Below are the code and all the weights of a small trained network. Each question names an input and a class and asks about switching units off, where a switched-off unit gives its printed mean instead of its output.

import numpy as np


def w(rows, s, z=0):
    codes = np.array(rows[::2]) - 128.0
    scale = np.full(codes.shape[1], s)
    scale[-1] = z or s
    return codes * scale


def f(y):
    return y / 2 * (1 + np.tanh(0.7978845608 * (y + 0.044715 * y**3)))


def log_softmax(a):
    a = a - a.max(-1, keepdims=True)
    return a - np.log(np.exp(a).sum(-1, keepdims=True))


def net(x, mask):
    res = np.array(x, float).reshape(1, 2) / 4 @ E
    y = f(res @ A[0][:, :-1].T + A[0][:, -1])
    res = res + np.where(mask, y, B[0][:, -1]) @ B[0][:, :-1]
    return log_softmax(res[-1] @ U[:, :-1].T + U[:, -1])


A, B = {}, {}
E = w([
[67,88,81,95,254],'x0',
[12,253,192,137,141],'x1',
],0.0073)
A[0] = w([
[61,205,142,139,111,117],'n1',
[168,178,150,139,1,139],'n2',
[126,130,128,122,110,250],'n3',
[90,190,178,105,142,106],'n4',
[194,44,115,124,113,111],'n5',
[130,122,122,98,116,115],'n6',
[74,97,100,122,222,149],'n7',
],0.02,0.015)
B[0] = w([
[104,124,45,174,110,213],'n1',
[53,53,136,45,170,251],'n2',
[215,183,243,250,127,248],'n3',
[168,127,72,99,53,191],'n4',
[97,138,27,146,63,216],'n5',
[148,136,118,117,83,125],'n6',
[68,64,155,71,141,215],'n7',
],0.026,0.015)
U = w([
[132,124,25,174,84,119],'0',
[67,60,196,10,183,104],'1',
[173,155,223,208,162,253],'2',
[206,214,104,63,187,64],'3',
],0.013,0.0056)

Each question gives the input, the list of numbers given to net, and the class t.
The units are the neurons (one row each of A and B). Each row of codes is followed by its name. A weight is (code - 128) times the scale printed after its matrix; where a second scale follows, it is the last column's (A, B and U).
mask holds one flag per neuron, in row order. A switched-off neuron (its flag False) gives its mean, the last column of its row in B, instead of its output. The means were averaged over made-up inputs and are rounded, as every weight is.
A unit's drop is (log p(t) with every unit on - log p(t) with that unit switched off) / (log p(t) with every unit on - log p(t) with every unit switched off).
The circuit of an input: a set's keep is (log p(t) with only the set's units on - log p(t) with every unit switched off) / (log p(t) with every unit on - log p(t) with every unit switched off). Starting from all 7 units, units are removed one at a time, each time the one whose removal leaves the highest keep (on an exact tie, the one counted first), for as long as the keep stays at least 0.8.
circuit, biggest first: the units of the circuit, biggest drop first
unit that matters most: the unit with the biggest drop
top k neurons: the k neurons with the biggest drops, biggest first
drop when u is switched off: that unit's drop, to one decimal
input [2,-3], class 2: circuit, biggest first => (n2; n1)
input [3,1], class 2: unit that matters most => n2
input [-2,2], class 2: circuit, biggest first => (n5; n7)
input [-5,-4], class 1: top 2 neurons => (n2; n1)
input [-3,1], class 2: top 2 neurons => (n7; n3)
input [6,-5], class 1: top 2 neurons => (n7; n1)
input [-4,-3], class 1: top 2 neurons => (n2; n1)
input [6,6], class 0: top 2 neurons => (n2; n1)
input [-1,-3], class 2: top 2 neurons => (n1; n4)
input [2,-1], class 2: drop when n2 is switched off => 1.5
input [6,8], class 0: drop when n7 is switched off => 0.0
input [7,7], class 0: drop when n4 is switched off => 5.5
